Below is a small trained network, with its code and all its weights. Each question gives an input and a target symbol and asks what happens when units are switched off, that is, made to give their printed mean instead of their output.

import numpy as np


def w(rows, s, z=0):
    codes = np.array(rows[::2]) - 128.0
    scale = np.full(codes.shape[1], s)
    scale[-1] = z or s
    return codes * scale


def norm(h):
    return h / np.sqrt((h * h).mean(-1, keepdims=True) + 1e-5)


def f(y):
    return np.maximum(y, 0)


def softmax(a):
    e = np.exp(a - a.max(-1, keepdims=True))
    return e / e.sum(-1, keepdims=True)


def log_softmax(a):
    a = a - a.max(-1, keepdims=True)
    return a - np.log(np.exp(a).sum(-1, keepdims=True))


def net(x, mask):
    ids = ['ΓΔΦΨΩαεζηθλμξπστ'.index(c) for c in x.split()]
    T = len(ids)
    res = E[ids] + P[:T]
    u = 0
    for l in range(3):
        q, k, v = (norm(res) @ M[l].T for M in (Q, K, V))
        z = softmax(np.where(np.tri(T) > 0, q @ k.T / 4**0.5, -1e9)) @ v
        res = res + np.where(mask[u], z, O[l][:, -1]) @ O[l][:, :-1]
        u += 1
        y = f(norm(res) @ A[l][:, :-1].T + A[l][:, -1])
        res = res + np.where(mask[u : u + 8], y, B[l][:, -1]) @ B[l][:, :-1]
        u += 8
    return log_softmax(norm(res)[-1] @ U[:, :-1].T + U[:, -1])


Q, K, V, O, A, B = {}, {}, {}, {}, {}, {}
E = w([
[192,11,66,213,21,145],'Γ',
[210,124,119,71,176,141],'Δ',
[139,123,154,106,109,136],'Φ',
[87,98,22,69,113,127],'Ψ',
[217,95,185,72,143,88],'Ω',
[157,200,129,190,164,139],'α',
[216,88,105,144,80,120],'ε',
[73,70,150,139,82,211],'ζ',
[209,117,145,74,101,113],'η',
[128,147,252,82,144,121],'θ',
[113,78,206,157,79,107],'λ',
[95,144,77,211,84,121],'μ',
[66,217,146,162,159,182],'ξ',
[135,81,153,38,122,189],'π',
[205,77,224,142,106,196],'σ',
[154,109,210,63,77,97],'τ',
],0.019)
P = w([
[141,148,100,172,224,132],'0',
[160,169,135,152,57,153],'1',
[129,135,122,108,240,105],'2',
[91,214,136,102,103,139],'3',
[121,74,135,88,244,103],'4',
[156,190,147,139,54,140],'5',
[154,16,161,79,223,87],'6',
],0.011)
Q[0] = w([
[132,143,159,212,134,124],'L0H1',
[134,128,23,104,97,130],'L0H1',
[139,92,172,147,128,166],'L0H1',
[249,124,117,175,52,111],'L0H1',
],0.012)
K[0] = w([
[114,146,133,226,124,156],'L0H1',
[84,135,2,155,114,147],'L0H1',
[58,86,178,169,164,213],'L0H1',
[192,146,121,166,76,107],'L0H1',
],0.0085)
V[0] = w([
[78,82,174,91,184,152],'L0H1',
[34,95,173,79,201,123],'L0H1',
[130,181,119,134,48,101],'L0H1',
[193,116,202,59,192,252],'L0H1',
],0.0049)
O[0] = w([
[127,88,146,254,20,90,161],'L0H1',
[235,85,131,116,83,152,130],'L0H1',
[104,134,143,106,78,80,82],'L0H1',
[163,150,147,141,151,121,252],'L0H1',
],0.0086,0.0028)
A[0] = w([
[93,94,68,111,189,134,62],'L0N1',
[135,194,182,135,146,222,40],'L0N2',
[89,156,182,138,99,116,75],'L0N3',
[128,108,162,158,162,47,176],'L0N4',
[87,203,126,113,81,118,83],'L0N5',
[168,107,74,248,176,104,253],'L0N6',
[183,138,174,75,95,1,133],'L0N7',
[178,90,185,134,78,158,122],'L0N8',
],0.009,0.0018)
B[0] = w([
[138,93,201,80,79,146,190],'L0N1',
[155,199,153,94,107,182,210],'L0N2',
[98,131,211,173,42,111,163],'L0N3',
[28,105,143,149,226,135,182],'L0N4',
[154,192,33,254,122,73,183],'L0N5',
[15,153,144,139,166,107,232],'L0N6',
[54,170,90,96,162,24,228],'L0N7',
[84,152,110,131,185,120,254],'L0N8',
],0.0068,0.0054)
Q[1] = w([
[252,130,174,46,145,111],'L1H1',
[127,186,174,203,166,5],'L1H1',
[138,177,194,140,145,214],'L1H1',
[103,189,63,82,135,115],'L1H1',
],0.011)
K[1] = w([
[206,137,165,26,173,126],'L1H1',
[141,168,192,184,160,12],'L1H1',
[136,210,192,143,136,251],'L1H1',
[110,203,30,67,118,68],'L1H1',
],0.013)
V[1] = w([
[181,52,181,95,134,66],'L1H1',
[120,2,99,152,207,85],'L1H1',
[179,117,209,112,105,166],'L1H1',
[184,82,172,73,42,51],'L1H1',
],0.0061)
O[1] = w([
[34,251,70,177,56,112,54],'L1H1',
[67,200,163,123,177,169,133],'L1H1',
[44,129,52,2,133,163,57],'L1H1',
[174,128,144,150,207,162,2],'L1H1',
],0.0088,0.0027)
A[1] = w([
[157,198,117,137,120,141,87],'L1N1',
[64,194,149,164,231,209,1],'L1N2',
[88,150,213,184,95,111,45],'L1N3',
[75,193,123,122,222,161,123],'L1N4',
[165,115,200,94,186,124,240],'L1N5',
[64,146,175,92,64,150,147],'L1N6',
[84,65,194,102,158,50,209],'L1N7',
[181,119,180,96,255,111,83],'L1N8',
],0.0096,0.0032)
B[1] = w([
[132,72,164,153,133,168,150],'L1N1',
[53,173,90,147,146,76,235],'L1N2',
[161,117,74,114,89,154,192],'L1N3',
[75,172,167,146,135,151,242],'L1N4',
[99,93,134,109,169,154,224],'L1N5',
[178,161,144,115,130,81,186],'L1N6',
[117,129,72,113,119,253,254],'L1N7',
[77,108,85,135,112,184,216],'L1N8',
],0.013,0.0072)
Q[2] = w([
[152,165,203,177,77,168],'L2H1',
[142,60,254,114,154,125],'L2H1',
[93,68,182,65,3,176],'L2H1',
[149,197,167,115,93,220],'L2H1',
],0.0076)
K[2] = w([
[171,209,157,173,118,172],'L2H1',
[199,80,190,119,173,86],'L2H1',
[200,93,140,87,90,83],'L2H1',
[191,254,162,85,132,178],'L2H1',
],0.0093)
V[2] = w([
[156,119,154,215,60,149],'L2H1',
[51,130,2,141,163,202],'L2H1',
[130,164,149,108,202,139],'L2H1',
[86,111,112,128,106,241],'L2H1',
],0.0054)
O[2] = w([
[113,137,141,165,144,128,117],'L2H1',
[17,168,187,96,107,54,254],'L2H1',
[153,106,254,194,101,167,133],'L2H1',
[177,174,212,156,149,122,225],'L2H1',
],0.0076,0.0072)
A[2] = w([
[107,74,148,92,210,176,168],'L2N1',
[199,59,142,132,139,130,3],'L2N2',
[158,93,117,104,109,156,69],'L2N3',
[193,159,144,136,161,87,151],'L2N4',
[107,71,146,246,138,141,70],'L2N5',
[108,121,133,158,93,167,45],'L2N6',
[178,148,129,191,100,129,6],'L2N7',
[171,165,70,118,169,165,81],'L2N8',
],0.013,0.003)
B[2] = w([
[117,68,12,185,166,147,255],'L2N1',
[63,182,125,176,119,95,152],'L2N2',
[99,131,230,140,85,85,160],'L2N3',
[133,25,139,139,157,151,155],'L2N4',
[173,176,132,24,202,119,179],'L2N5',
[144,110,93,108,145,107,171],'L2N6',
[97,126,91,145,142,131,163],'L2N7',
[126,160,154,87,163,150,146],'L2N8',
],0.011,0.0071)
U = w([
[185,155,129,58,185,86,109],'Γ',
[129,10,61,148,147,155,107],'Δ',
[156,74,101,225,107,103,92],'Φ',
[143,72,115,86,73,73,167],'Ψ',
[53,188,157,142,153,123,147],'Ω',
[204,152,148,136,192,115,143],'α',
[152,62,179,165,172,52,149],'ε',
[124,110,207,151,53,113,156],'ζ',
[125,130,233,75,154,50,82],'η',
[166,180,200,74,109,151,109],'θ',
[147,170,69,159,38,166,3],'λ',
[175,189,107,173,145,45,122],'μ',
[213,168,113,165,114,168,139],'ξ',
[153,75,169,35,121,140,104],'π',
[170,70,208,139,133,154,176],'σ',
[159,212,140,70,88,120,83],'τ',
],0.012,0.0055)

Each question gives the input, a string of symbols that net reads in full, and the target symbol t.
The units are the heads (4 rows each of Q, K, V and O) and the neurons (one row each of A and B). Each row of codes is followed by its name. A weight is (code - 128) times the scale printed after its matrix; where a second scale follows, it is the last column's (O, A, B and U).
mask holds one flag per unit, layer by layer, with each layer's heads first. A switched-off unit (its flag False) gives its mean, the last column of its rows in O or B, instead of its output. The means were averaged over made-up inputs and are rounded, as every weight is.
A unit's drop is (log p(t) with every unit on - log p(t) with that unit switched off) / (log p(t) with every unit on - log p(t) with every unit switched off).
The circuit of an input: a set's keep is (log p(t) with only the set's units on - log p(t) with every unit switched off) / (log p(t) with every unit on - log p(t) with every unit switched off). Starting from the 12 units with the biggest drops (on a tie, the unit counted first), units are removed one at a time, each time the one whose removal leaves the highest keep (on an exact tie, the one counted first), for as long as the keep stays at least 0.8.
circuit, biggest first: the units of the circuit, biggest drop first
top k neurons: the k neurons with the biggest drops, biggest first
top k neurons in layer l: the k neurons of layer l with the biggest drops, biggest first
input λ Ω λ τ μ λ Γ, target Ω: circuit, biggest first	[L1H1]
input Ψ λ σ ε μ Δ π, target Ω: circuit, biggest first	[L1H1; L0H1]
input ζ Ω μ Ω θ τ, target τ: top 3 neurons in layer 1	[L1N3; L1N2; L1N7]
input ξ μ ζ Δ, target Δ: circuit, biggest first	[L2N1; L1H1; L1N5]
input τ α Φ α ξ θ, target θ: top 3 neurons in layer 1	[L1N6; L1N3; L1N7]
input μ σ ε τ τ, target Δ: circuit, biggest first	[L2N1; L1N2]
input Ψ Ψ Φ ζ Ψ Δ, target Δ: circuit, biggest first	[L2N1; L1N1; L1N5]
input π Ψ Γ Ω σ μ, target μ: top 2 neurons	[L0N5; L2N5]
input λ Ψ ε η ξ ζ ξ, target Δ: top 3 neurons in layer 0	[L0N2; L0N7; L0N8]
input Ω ζ Φ ζ ζ μ, target μ: top 4 neurons	[L0N5; L2N5; L1N7; L2N1]
input σ η μ λ λ Δ σ, target Δ: top 2 neurons in layer 1	[L1N5; L1N7]
input Δ Ω ζ ζ ζ, target Δ: circuit, biggest first	[L2N1; L1H1]
input ξ π μ Γ, target Γ: top 2 neurons	[L2N5; L1N2]
input π σ ξ Ψ μ σ π, target Δ: circuit, biggest first	[L2N1]
input Ψ ξ Φ Ψ Δ, target Ω: circuit, biggest first	[L1H1; L1N4]
input λ Ψ Δ ξ σ Δ σ, target Ω: top 2 neurons in layer 1	[L1N2; L1N4]
input λ μ σ ζ, target ζ: top 2 neurons in layer 2	[L2N3; L2N1]
input μ Δ ε Ψ Ψ Φ, target Φ: top 3 neurons	[L0N5; L1N2; L1N7]
input ζ Φ η σ ε, target Ω: top 2 neurons in layer 0	[L0N2; L0N8]
input ε λ Ψ ξ Ψ ξ Δ, target Ω: circuit, biggest first	[L1H1]
input Ψ π Φ α, target α: top 2 neurons in layer 1	[L1N1; L1N7]
input η ε λ Ψ, target Ψ: top 3 neurons in layer 1	[L1N7; L1N2; L1N4]
input Ψ Ψ Ψ ζ τ θ, target θ: top 2 neurons	[L2N1; L1N3]
input θ μ Φ μ Γ ε, target ε: top 2 neurons in layer 2	[L2N4; L2N1]
